Below are the code and all the weights of a small trained network. Each question names an input and a class and asks about switching units off, where a switched-off unit gives its printed mean instead of its output.

import numpy as np


def w(rows, s, z=0):
    codes = np.array(rows[::2]) - 128.0
    scale = np.full(codes.shape[1], s)
    scale[-1] = z or s
    return codes * scale


def f(y):
    return y / 2 * (1 + np.tanh(0.7978845608 * (y + 0.044715 * y**3)))


def log_softmax(a):
    a = a - a.max(-1, keepdims=True)
    return a - np.log(np.exp(a).sum(-1, keepdims=True))


def net(x, mask):
    res = np.array(x, float).reshape(1, 6) / 4 @ E
    y = f(res @ A[0][:, :-1].T + A[0][:, -1])
    res = res + np.where(mask, y, B[0][:, -1]) @ B[0][:, :-1]
    return log_softmax(res[-1] @ U[:, :-1].T + U[:, -1])


A, B = {}, {}
E = w([
[70,78,127,171,91,129,148,41,128,78,174],'x0',
[59,105,125,200,207,146,100,120,134,237,124],'x1',
[127,79,121,146,10,133,115,183,137,200,176],'x2',
[62,47,130,82,146,116,46,182,124,78,85],'x3',
[26,255,124,148,111,129,144,189,154,99,186],'x4',
[75,135,134,38,92,99,192,91,114,175,71],'x5',
],0.0076)
A[0] = w([
[11,209,121,139,114,116,146,163,133,109,149,44],'N0',
[118,71,126,170,26,133,109,176,132,214,163,42],'N1',
[46,140,128,21,98,113,187,72,117,193,62,35],'N2',
[44,62,118,141,103,124,113,85,127,57,149,97],'N3',
[210,61,120,156,162,128,129,105,132,143,119,37],'N4',
[86,105,137,191,97,134,154,12,132,99,164,35],'N5',
[100,123,130,176,189,121,137,117,133,220,142,36],'N6',
[127,144,132,117,180,117,143,103,126,86,114,42],'N7',
[212,180,118,170,130,139,152,81,126,163,158,53],'N8',
[98,190,121,148,129,129,117,177,141,94,161,27],'N9',
[96,113,138,155,186,126,114,116,122,177,119,59],'N10',
[119,150,125,109,221,114,142,78,123,81,91,35],'N11',
[107,162,125,145,227,146,119,70,123,97,106,81],'N12',
[158,199,130,160,123,132,192,71,133,197,142,44],'N13',
[52,97,126,176,190,136,106,119,121,216,120,48],'N14',
[49,49,125,100,153,139,83,194,133,83,109,64],'N15',
[140,131,128,80,160,127,98,217,128,137,92,101],'N16',
[201,146,135,66,48,118,144,142,119,4,125,1],'N17',
[116,98,124,131,58,129,123,162,124,147,148,71],'N18',
[189,192,135,92,184,126,110,184,132,175,88,59],'N19',
[85,166,132,147,121,130,119,162,125,119,139,58],'N20',
[188,109,127,231,172,139,79,180,129,62,181,37],'N21',
[168,142,120,114,123,131,130,198,130,184,119,73],'N22',
[78,91,130,97,150,117,96,163,122,93,91,48],'N23',
[199,17,126,107,141,117,119,66,119,163,83,21],'N24',
],0.016,0.0086)
B[0] = w([
[136,121,180,98,110,240,99,123,86,130,127,233],'N0',
[128,131,156,47,193,88,192,118,159,60,121,238],'N1',
[135,129,99,161,250,130,47,135,163,188,135,234],'N2',
[133,132,100,179,124,87,205,138,56,172,130,210],'N3',
[124,135,168,103,129,196,111,127,89,145,138,199],'N4',
[126,130,98,182,135,105,205,151,61,182,121,209],'N5',
[137,132,78,154,77,165,136,136,181,117,124,205],'N6',
[137,111,147,95,143,116,167,122,150,101,132,149],'N7',
[121,125,164,141,65,41,75,127,107,108,125,202],'N8',
[140,113,167,103,116,201,122,116,93,144,129,178],'N9',
[131,120,94,130,84,151,126,131,182,135,121,179],'N10',
[119,132,160,69,162,93,173,125,137,78,124,184],'N11',
[129,129,139,67,172,111,178,125,162,74,135,201],'N12',
[123,118,166,139,63,38,63,123,103,104,128,212],'N13',
[131,134,54,138,64,165,139,134,190,109,121,229],'N14',
[132,130,169,145,56,42,58,125,110,110,136,204],'N15',
[127,134,117,163,114,80,177,125,78,146,138,193],'N16',
[121,127,49,135,49,177,144,135,230,105,120,238],'N17',
[126,134,147,95,171,105,156,110,151,84,119,181],'N18',
[121,117,102,170,145,122,221,133,63,166,134,206],'N19',
[126,135,150,108,122,182,116,134,97,130,141,162],'N20',
[124,130,93,155,253,115,45,126,171,197,119,212],'N21',
[120,125,111,159,142,119,195,130,87,140,127,175],'N22',
[130,128,161,141,83,66,87,113,134,110,123,169],'N23',
[128,140,185,102,102,242,98,128,77,126,134,246],'N24',
],0.027,0.013)
U = w([
[161,160,185,90,114,253,132,130,103,119,95,45],'0',
[157,154,57,134,65,189,165,146,225,89,66,25],'1',
[146,160,160,51,185,127,210,121,175,43,79,101],'2',
[148,153,167,148,77,87,100,129,126,96,83,255],'3',
[149,151,109,170,133,139,231,154,85,153,87,152],'4',
[158,156,112,138,218,162,83,134,183,165,83,213],'5',
],0.0064,0.0025)

Each question gives the input, the list of numbers given to net, and the class t.
The units are the neurons (one row each of A and B). Each row of codes is followed by its name. A weight is (code - 128) times the scale printed after its matrix; where a second scale follows, it is the last column's (A, B and U).
mask holds one flag per neuron, in row order. A switched-off neuron (its flag False) gives its mean, the last column of its row in B, instead of its output. The means were averaged over made-up inputs and are rounded, as every weight is.
A unit's drop is (log p(t) with every unit on - log p(t) with that unit switched off) / (log p(t) with every unit on - log p(t) with every unit switched off).
The circuit of an input: a set's keep is (log p(t) with only the set's units on - log p(t) with every unit switched off) / (log p(t) with every unit on - log p(t) with every unit switched off). Starting from the 12 units with the biggest drops (on a tie, the unit counted first), units are removed one at a time, each time the one whose removal leaves the highest keep (on an exact tie, the one counted first), for as long as the keep stays at least 0.8.
circuit, biggest first: the units of the circuit, biggest drop first
k most important neurons: the k neurons with the biggest drops, biggest first
drop when u is switched off: that unit's drop, to one decimal
input [-4,-7,1,0,-4,4], class 1: circuit, biggest first : (N17)
input [-8,-5,6,7,7,3], class 4: 3 most important neurons : (N16; N22; N24)
input [0,-5,5,4,-7,-8], class 5: 4 most important neurons : (N21; N0; N9; N20)
input [-6,8,-4,8,-8,-6], class 0: 4 most important neurons : (N24; N4; N17; N13)
input [4,-5,-1,-6,-1,4], class 3: 4 most important neurons : (N13; N14; N8; N6)
input [-6,7,1,7,0,0], class 1: 3 most important neurons : (N14; N10; N6)
input [-1,0,7,-8,1,2], class 3: 4 most important neurons : (N13; N8; N12; N11)
input [5,-2,-4,1,-6,7], class 5: 2 most important neurons : (N2; N0)
input [-2,-2,-3,8,-1,7], class 3: 2 most important neurons : (N15; N23)
input [-3,2,8,2,-7,-3], class 2: 3 most important neurons : (N1; N0; N18)
input [-2,-6,2,-5,3,-7], class 5: 3 most important neurons : (N21; N14; N6)
input [7,-5,1,8,4,0], class 3: 2 most important neurons : (N15; N23)
input [8,1,3,3,6,-1], class 4: 3 most important neurons : (N3; N5; N24)
input [-7,5,7,-5,-5,-7], class 2: circuit, biggest first : (N1)
input [7,5,8,-1,-8,-2], class 0: 2 most important neurons : (N24; N4)
input [-7,-4,6,1,-1,6], class 4: 2 most important neurons : (N22; N16)
input [-8,7,-7,1,-5,-8], class 4: drop when N12 is switched off : -0.1
input [3,2,-2,3,0,5], class 5: drop when N2 is switched off : 1.0
input [-1,1,-7,-6,-1,-8], class 5: drop when N18 is switched off : 0.9
input [-7,-1,-5,-8,-6,1], class 3: circuit, biggest first : (N8)
input [-2,-4,-4,-1,-3,-6], class 5: drop when N21 is switched off : 1.6
